Below is a small trained network, with its code and all its weights. Each question gives an input and a class and asks what happens when units are switched off, that is, made to give their printed mean instead of their output.

import numpy as np


def w(rows, s, z=0):
    codes = np.array(rows[::2]) - 128.0
    scale = np.full(codes.shape[1], s)
    scale[-1] = z or s
    return codes * scale


def norm(h):
    return h / np.sqrt((h * h).mean(-1, keepdims=True) + 1e-5)


def f(y):
    return y / 2 * (1 + np.tanh(0.7978845608 * (y + 0.044715 * y**3)))


def log_softmax(a):
    a = a - a.max(-1, keepdims=True)
    return a - np.log(np.exp(a).sum(-1, keepdims=True))


def net(x, mask):
    res = np.array(x, float).reshape(1, 2) / 4 @ E
    u = 0
    for l in range(3):
        y = f(norm(res) @ A[l][:, :-1].T + A[l][:, -1])
        res = res + np.where(mask[u : u + 12], y, B[l][:, -1]) @ B[l][:, :-1]
        u += 12
    return log_softmax(norm(res)[-1] @ U[:, :-1].T + U[:, -1])


A, B = {}, {}
E = w([
[130,47,103,253],'x0',
[34,96,202,116],'x1',
],0.0055)
A[0] = w([
[140,54,127,151,253],'L0N0',
[154,48,127,151,240],'L0N1',
[148,205,186,97,57],'L0N2',
[90,147,184,142,145],'L0N3',
[254,106,173,103,85],'L0N4',
[132,168,170,121,206],'L0N5',
[142,130,141,83,96],'L0N6',
[123,125,122,119,188],'L0N7',
[174,174,135,166,190],'L0N8',
[132,192,159,136,178],'L0N9',
[71,153,113,130,113],'L0N10',
[88,201,124,92,72],'L0N11',
],0.0083,0.0017)
B[0] = w([
[193,46,135,90,250],'L0N0',
[133,69,131,83,250],'L0N1',
[93,1,42,129,234],'L0N2',
[170,187,156,109,196],'L0N3',
[161,139,157,125,187],'L0N4',
[185,82,176,171,193],'L0N5',
[46,98,129,198,160],'L0N6',
[185,99,139,90,152],'L0N7',
[77,103,203,116,189],'L0N8',
[169,77,146,171,177],'L0N9',
[185,150,74,159,142],'L0N10',
[146,44,103,68,219],'L0N11',
],0.0048,0.0024)
A[1] = w([
[172,117,140,1,94],'L1N0',
[44,155,181,158,70],'L1N1',
[165,125,162,104,121],'L1N2',
[75,127,84,209,2],'L1N3',
[165,161,55,130,87],'L1N4',
[118,143,70,58,136],'L1N5',
[153,57,153,108,163],'L1N6',
[125,214,110,217,132],'L1N7',
[4,112,146,144,192],'L1N8',
[98,56,172,123,111],'L1N9',
[126,152,88,173,177],'L1N10',
[203,88,36,97,177],'L1N11',
],0.0077,0.0018)
B[1] = w([
[116,63,133,80,237],'L1N0',
[180,177,181,139,134],'L1N1',
[3,85,102,138,153],'L1N2',
[172,57,80,99,113],'L1N3',
[233,231,251,170,144],'L1N4',
[115,20,186,129,164],'L1N5',
[123,186,88,127,229],'L1N6',
[202,153,140,57,110],'L1N7',
[241,228,210,142,176],'L1N8',
[121,188,139,120,211],'L1N9',
[148,138,206,55,120],'L1N10',
[51,192,201,106,253],'L1N11',
],0.0045,0.0052)
A[2] = w([
[13,207,80,192,65],'L2N0',
[23,105,148,100,144],'L2N1',
[189,137,227,150,162],'L2N2',
[143,64,132,212,40],'L2N3',
[129,74,80,237,122],'L2N4',
[124,190,90,184,42],'L2N5',
[223,233,122,132,227],'L2N6',
[117,136,179,119,104],'L2N7',
[140,127,111,151,50],'L2N8',
[150,167,194,44,97],'L2N9',
[182,230,254,146,37],'L2N10',
[138,88,30,129,253],'L2N11',
],0.0072,0.0023)
B[2] = w([
[141,32,97,161,117],'L2N0',
[227,165,65,220,236],'L2N1',
[133,226,164,142,226],'L2N2',
[136,62,59,29,164],'L2N3',
[78,69,109,1,189],'L2N4',
[3,73,120,146,106],'L2N5',
[128,151,227,171,187],'L2N6',
[124,147,132,120,165],'L2N7',
[93,118,122,106,105],'L2N8',
[110,69,102,184,243],'L2N9',
[208,105,189,138,253],'L2N10',
[101,179,240,119,159],'L2N11',
],0.0049,0.0042)
U = w([
[104,14,111,15,219],'0',
[187,166,240,166,203],'1',
[161,125,5,246,179],'2',
[90,166,94,132,26],'3',
[37,149,101,154,26],'4',
[82,147,100,148,23],'5',
[56,187,90,132,2],'6',
],0.013,0.0064)

Each question gives the input, the list of numbers given to net, and the class t.
The units are the neurons (one row each of A and B). Each row of codes is followed by its name. A weight is (code - 128) times the scale printed after its matrix; where a second scale follows, it is the last column's (A, B and U).
mask holds one flag per neuron, layer by layer. A switched-off neuron (its flag False) gives its mean, the last column of its row in B, instead of its output. The means were averaged over made-up inputs and are rounded, as every weight is.
A unit's drop is (log p(t) with every unit on - log p(t) with that unit switched off) / (log p(t) with every unit on - log p(t) with every unit switched off).
most important unit: the unit with the biggest drop
k most important neurons: the k neurons with the biggest drops, biggest first
k most important neurons of layer l: the k neurons of layer l with the biggest drops, biggest first
drop of u: that unit's drop, to one decimal
input [-7,-7], class 0: most important unit	L1N0
input [-1,0], class 2: 2 most important neurons of layer 0	L0N11; L0N0
input [-3,-3], class 2: 4 most important neurons	L2N1; L1N11; L2N4; L1N8
input [-2,-3], class 2: 2 most important neurons	L2N1; L0N8
input [0,3], class 2: 2 most important neurons	L0N3; L0N8
input [7,7], class 0: 2 most important neurons of layer 1	L1N11; L1N4
input [6,-8], class 1: 2 most important neurons	L0N2; L1N4
input [0,-3], class 2: 2 most important neurons of layer 0	L0N8; L0N10
input [7,-7], class 0: 2 most important neurons	L1N8; L2N4
input [-1,-3], class 2: 2 most important neurons of layer 1	L1N8; L1N2
input [-2,-1], class 2: drop of L2N1	0.4
input [-3,-1], class 2: drop of L0N6	0.3
input [4,-3], class 0: drop of L1N8	0.8
input [-3,0], class 2: drop of L0N2	0.1
input [-5,3], class 0: most important unit	L0N11
